Below are the code and all the weights of a small trained network. Each question names an input and a class and asks about switching units off, where a switched-off unit gives its printed mean instead of its output.

import numpy as np


def w(rows, s, z=0):
    codes = np.array(rows[::2]) - 128.0
    scale = np.full(codes.shape[1], s)
    scale[-1] = z or s
    return codes * scale


def norm(h):
    return h / np.sqrt((h * h).mean(-1, keepdims=True) + 1e-5)


def f(y):
    return y / 2 * (1 + np.tanh(0.7978845608 * (y + 0.044715 * y**3)))


def log_softmax(a):
    a = a - a.max(-1, keepdims=True)
    return a - np.log(np.exp(a).sum(-1, keepdims=True))


def net(x, mask):
    res = np.array(x, float).reshape(1, 7) / 4 @ E
    u = 0
    for l in range(2):
        y = f(norm(res) @ A[l][:, :-1].T + A[l][:, -1])
        res = res + np.where(mask[u : u + 11], y, B[l][:, -1]) @ B[l][:, :-1]
        u += 11
    return log_softmax(norm(res)[-1] @ U[:, :-1].T + U[:, -1])


A, B = {}, {}
E = w([
[132,129,128,130],'x0',
[133,128,128,130],'x1',
[127,254,143,189],'x2',
[134,128,134,130],'x3',
[129,126,128,132],'x4',
[81,161,149,82],'x5',
[208,172,61,85],'x6',
],0.0056)
A[0] = w([
[196,133,180,129,186],'L0N0',
[77,135,196,97,208],'L0N1',
[207,178,101,60,4],'L0N2',
[99,247,93,151,104],'L0N3',
[75,120,107,144,220],'L0N4',
[58,187,141,2,63],'L0N5',
[99,101,186,177,115],'L0N6',
[123,176,91,155,139],'L0N7',
[148,18,125,116,230],'L0N8',
[128,68,80,101,135],'L0N9',
[41,152,111,39,70],'L0N10',
],0.0064,0.0034)
B[0] = w([
[103,134,71,116,160],'L0N0',
[175,91,35,182,207],'L0N1',
[112,156,54,72,147],'L0N2',
[253,168,214,177,197],'L0N3',
[184,164,96,164,189],'L0N4',
[190,35,48,193,161],'L0N5',
[130,137,61,139,166],'L0N6',
[130,183,195,73,152],'L0N7',
[161,227,127,121,254],'L0N8',
[144,186,159,126,168],'L0N9',
[153,68,54,195,146],'L0N10',
],0.0058,0.0038)
A[1] = w([
[119,20,192,79,100],'L1N0',
[50,112,170,155,97],'L1N1',
[23,106,254,136,93],'L1N2',
[95,63,135,203,94],'L1N3',
[162,134,40,88,4],'L1N4',
[206,207,141,113,79],'L1N5',
[52,55,78,179,111],'L1N6',
[168,32,79,10,218],'L1N7',
[45,92,220,191,89],'L1N8',
[127,68,157,66,90],'L1N9',
[222,161,100,223,186],'L1N10',
],0.0065,0.0029)
B[1] = w([
[232,116,189,209,128],'L1N0',
[223,160,93,57,124],'L1N1',
[192,241,81,86,126],'L1N2',
[121,143,54,48,153],'L1N3',
[86,156,44,75,145],'L1N4',
[72,68,113,139,191],'L1N5',
[120,112,120,59,161],'L1N6',
[100,142,222,205,211],'L1N7',
[208,166,67,60,145],'L1N8',
[253,189,113,185,120],'L1N9',
[84,30,128,80,254],'L1N10',
],0.0073,0.006)
U = w([
[202,199,241,241,253],'0',
[197,220,1,15,68],'1',
[55,94,126,155,161],'2',
[95,56,88,196,22],'3',
[54,101,151,149,40],'4',
[59,106,130,158,31],'5',
],0.0078,0.0023)

Each question gives the input, the list of numbers given to net, and the class t.
The units are the neurons (one row each of A and B). Each row of codes is followed by its name. A weight is (code - 128) times the scale printed after its matrix; where a second scale follows, it is the last column's (A, B and U).
mask holds one flag per neuron, layer by layer. A switched-off neuron (its flag False) gives its mean, the last column of its row in B, instead of its output. The means were averaged over made-up inputs and are rounded, as every weight is.
A unit's drop is (log p(t) with every unit on - log p(t) with that unit switched off) / (log p(t) with every unit on - log p(t) with every unit switched off).
unit that matters most: the unit with the biggest drop
k most important neurons: the k neurons with the biggest drops, biggest first
top k neurons in layer l: the k neurons of layer l with the biggest drops, biggest first
drop when u is switched off: that unit's drop, to one decimal
input [-1,-3,6,-1,-6,-7,6], class 3: 2 most important neurons -> L1N5, L0N8
input [-1,-5,0,5,6,8,5], class 3: unit that matters most -> L0N5
input [-2,8,-4,0,0,-7,-7], class 1: top 3 neurons in layer 0 -> L0N3, L0N5, L0N10
input [2,6,-8,-7,-6,5,0], class 0: top 2 neurons in layer 1 -> L1N7, L1N10
input [-6,6,6,-5,-2,2,5], class 0: 3 most important neurons -> L0N3, L1N3, L0N7
input [-4,8,5,6,-7,-7,6], class 3: 3 most important neurons -> L0N8, L1N5, L1N10
input [0,2,3,4,5,8,5], class 3: 2 most important neurons -> L0N5, L0N3
input [-6,8,2,-5,1,7,-4], class 3: 3 most important neurons -> L0N1, L0N5, L0N10
input [-5,6,5,2,8,7,5], class 4: 4 most important neurons -> L1N10, L1N5, L0N8, L1N8
input [3,6,6,-8,-3,-7,-8], class 1: 3 most important neurons -> L1N8, L1N7, L0N8
input [-7,-5,6,-6,0,-6,3], class 2: top 2 neurons in layer 1 -> L1N10, L1N5
input [-3,3,1,-4,1,-1,-4], class 1: top 2 neurons in layer 1 -> L1N7, L1N3
input [3,0,6,6,7,-6,4], class 4: top 2 neurons in layer 1 -> L1N10, L1N5
input [-1,6,-7,-5,5,6,-7], class 0: unit that matters most -> L1N0
input [1,3,-8,6,-1,-4,7], class 0: top 2 neurons in layer 1 -> L1N7, L1N10
input [-6,7,3,2,-1,6,5], class 2: 2 most important neurons -> L1N5, L0N8
input [-5,-2,-3,5,2,-2,-6], class 1: drop when L0N3 is switched off -> 0.2
input [2,-3,1,-6,0,5,3], class 5: drop when L1N10 is switched off -> 0.1
input [-2,-3,2,0,0,8,-1], class 3: drop when L0N1 is switched off -> 0.1
input [3,-6,1,-1,5,-1,-8], class 1: drop when L1N0 is switched off -> 0.0
input [-8,4,4,4,-4,-8,4], class 2: unit that matters most -> L1N10
